Here is a tiny trained network, its code and every weight. The questions are about switching its units off for an input and a class, where a switched-off unit gives its printed mean instead of its output.

import numpy as np


def w(rows, s, z=0):
    codes = np.array(rows[::2]) - 128.0
    scale = np.full(codes.shape[1], s)
    scale[-1] = z or s
    return codes * scale


def norm(h):
    return h / np.sqrt((h * h).mean(-1, keepdims=True) + 1e-5)


def f(y):
    return np.maximum(y, 0)


def log_softmax(a):
    a = a - a.max(-1, keepdims=True)
    return a - np.log(np.exp(a).sum(-1, keepdims=True))


def net(x, mask):
    res = np.array(x, float).reshape(1, 2) / 4 @ E
    u = 0
    for l in range(2):
        y = f(norm(res) @ A[l][:, :-1].T + A[l][:, -1])
        res = res + np.where(mask[u : u + 5], y, B[l][:, -1]) @ B[l][:, :-1]
        u += 5
    return log_softmax(norm(res)[-1] @ U[:, :-1].T + U[:, -1])


A, B = {}, {}
E = w([
[122,53,139,167,45,138,159,133],'x0',
[98,112,2,132,172,166,119,123],'x1',
],0.0085)
A[0] = w([
[125,93,119,152,78,114,203,53,5],'L0N0',
[208,30,83,159,48,140,179,95,173],'L0N1',
[148,176,125,60,164,39,45,144,206],'L0N2',
[186,92,226,126,87,131,254,19,201],'L0N3',
[170,34,181,131,66,191,247,20,60],'L0N4',
],0.0035,0.0024)
B[0] = w([
[4,100,217,223,92,53,170,131,153],'L0N0',
[168,195,119,96,175,189,51,220,235],'L0N1',
[94,119,74,170,154,181,95,194,224],'L0N2',
[111,129,53,147,160,203,168,112,253],'L0N3',
[107,154,171,103,85,56,9,254,214],'L0N4',
],0.0068,0.0043)
A[1] = w([
[151,236,168,24,222,14,56,82,68],'L1N0',
[136,108,133,58,123,141,145,103,20],'L1N1',
[112,209,222,94,168,60,55,163,55],'L1N2',
[107,195,111,102,166,150,85,178,1],'L1N3',
[199,190,255,107,120,126,197,92,20],'L1N4',
],0.0096,0.0015)
B[1] = w([
[126,95,147,147,40,146,71,246,215],'L1N0',
[114,141,177,119,137,191,105,135,128],'L1N1',
[121,125,82,128,167,131,152,83,233],'L1N2',
[136,128,186,124,114,107,175,67,254],'L1N3',
[124,143,27,90,202,157,118,74,182],'L1N4',
],0.011,0.0093)
U = w([
[103,139,163,133,93,171,63,249,219],'0',
[140,110,37,83,174,208,141,50,199],'1',
[110,140,221,138,132,125,221,31,102],'2',
[198,103,148,89,147,49,119,119,16],'3',
[186,104,129,135,122,23,125,101,5],'4',
],0.011,0.0034)

Each question gives the input, the list of numbers given to net, and the class t.
The units are the neurons (one row each of A and B). Each row of codes is followed by its name. A weight is (code - 128) times the scale printed after its matrix; where a second scale follows, it is the last column's (A, B and U).
mask holds one flag per neuron, layer by layer. A switched-off neuron (its flag False) gives its mean, the last column of its row in B, instead of its output. The means were averaged over made-up inputs and are rounded, as every weight is.
A unit's drop is (log p(t) with every unit on - log p(t) with that unit switched off) / (log p(t) with every unit on - log p(t) with every unit switched off).
The circuit of an input: a set's keep is (log p(t) with only the set's units on - log p(t) with every unit switched off) / (log p(t) with every unit on - log p(t) with every unit switched off). Starting from all 10 units, units are removed one at a time, each time the one whose removal leaves the highest keep (on an exact tie, the one counted first), for as long as the keep stays at least 0.8.
units of the circuit, in order: the units of the circuit, biggest drop first
unit that matters most: the unit with the biggest drop
top k neurons: the k neurons with the biggest drops, biggest first
top k neurons in layer l: the k neurons of layer l with the biggest drops, biggest first
drop of u: that unit's drop, to one decimal
input [-1,3], class 2: unit that matters most	L1N0
input [-3,2], class 2: top 4 neurons	L1N3; L0N2; L0N4; L0N1
input [3,1], class 2: top 3 neurons in layer 1	L1N0; L1N3; L1N4
input [3,3], class 2: top 2 neurons in layer 0	L0N1; L0N2
input [-3,-4], class 1: top 2 neurons in layer 1	L1N2; L1N4
input [1,0], class 2: units of the circuit, in order	L1N0; L1N4
input [5,-7], class 1: top 2 neurons	L1N4; L1N0
input [-5,4], class 0: top 4 neurons	L0N3; L1N0; L1N2; L1N4
input [-7,-8], class 1: top 4 neurons	L1N4; L1N2; L0N4; L0N1
input [-4,-5], class 1: top 3 neurons	L1N4; L1N2; L0N4
input [2,-3], class 2: top 2 neurons in layer 0	L0N3; L0N4
input [1,1], class 2: top 2 neurons	L1N3; L1N4
input [0,3], class 2: top 2 neurons in layer 1	L1N0; L1N4
input [-5,5], class 0: unit that matters most	L0N3
input [-7,5], class 0: top 2 neurons	L1N0; L0N3
input [-5,-6], class 1: top 4 neurons	L1N4; L1N2; L0N4; L0N1
input [0,-3], class 2: top 2 neurons	L0N3; L1N0
input [1,-3], class 2: top 2 neurons in layer 0	L0N3; L0N4
input [-3,-8], class 1: drop of L1N4	0.9
input [-7,4], class 0: drop of L1N0	1.1
input [-5,-1], class 0: drop of L1N0	6.3
input [-5,-8], class 1: drop of L1N4	1.4
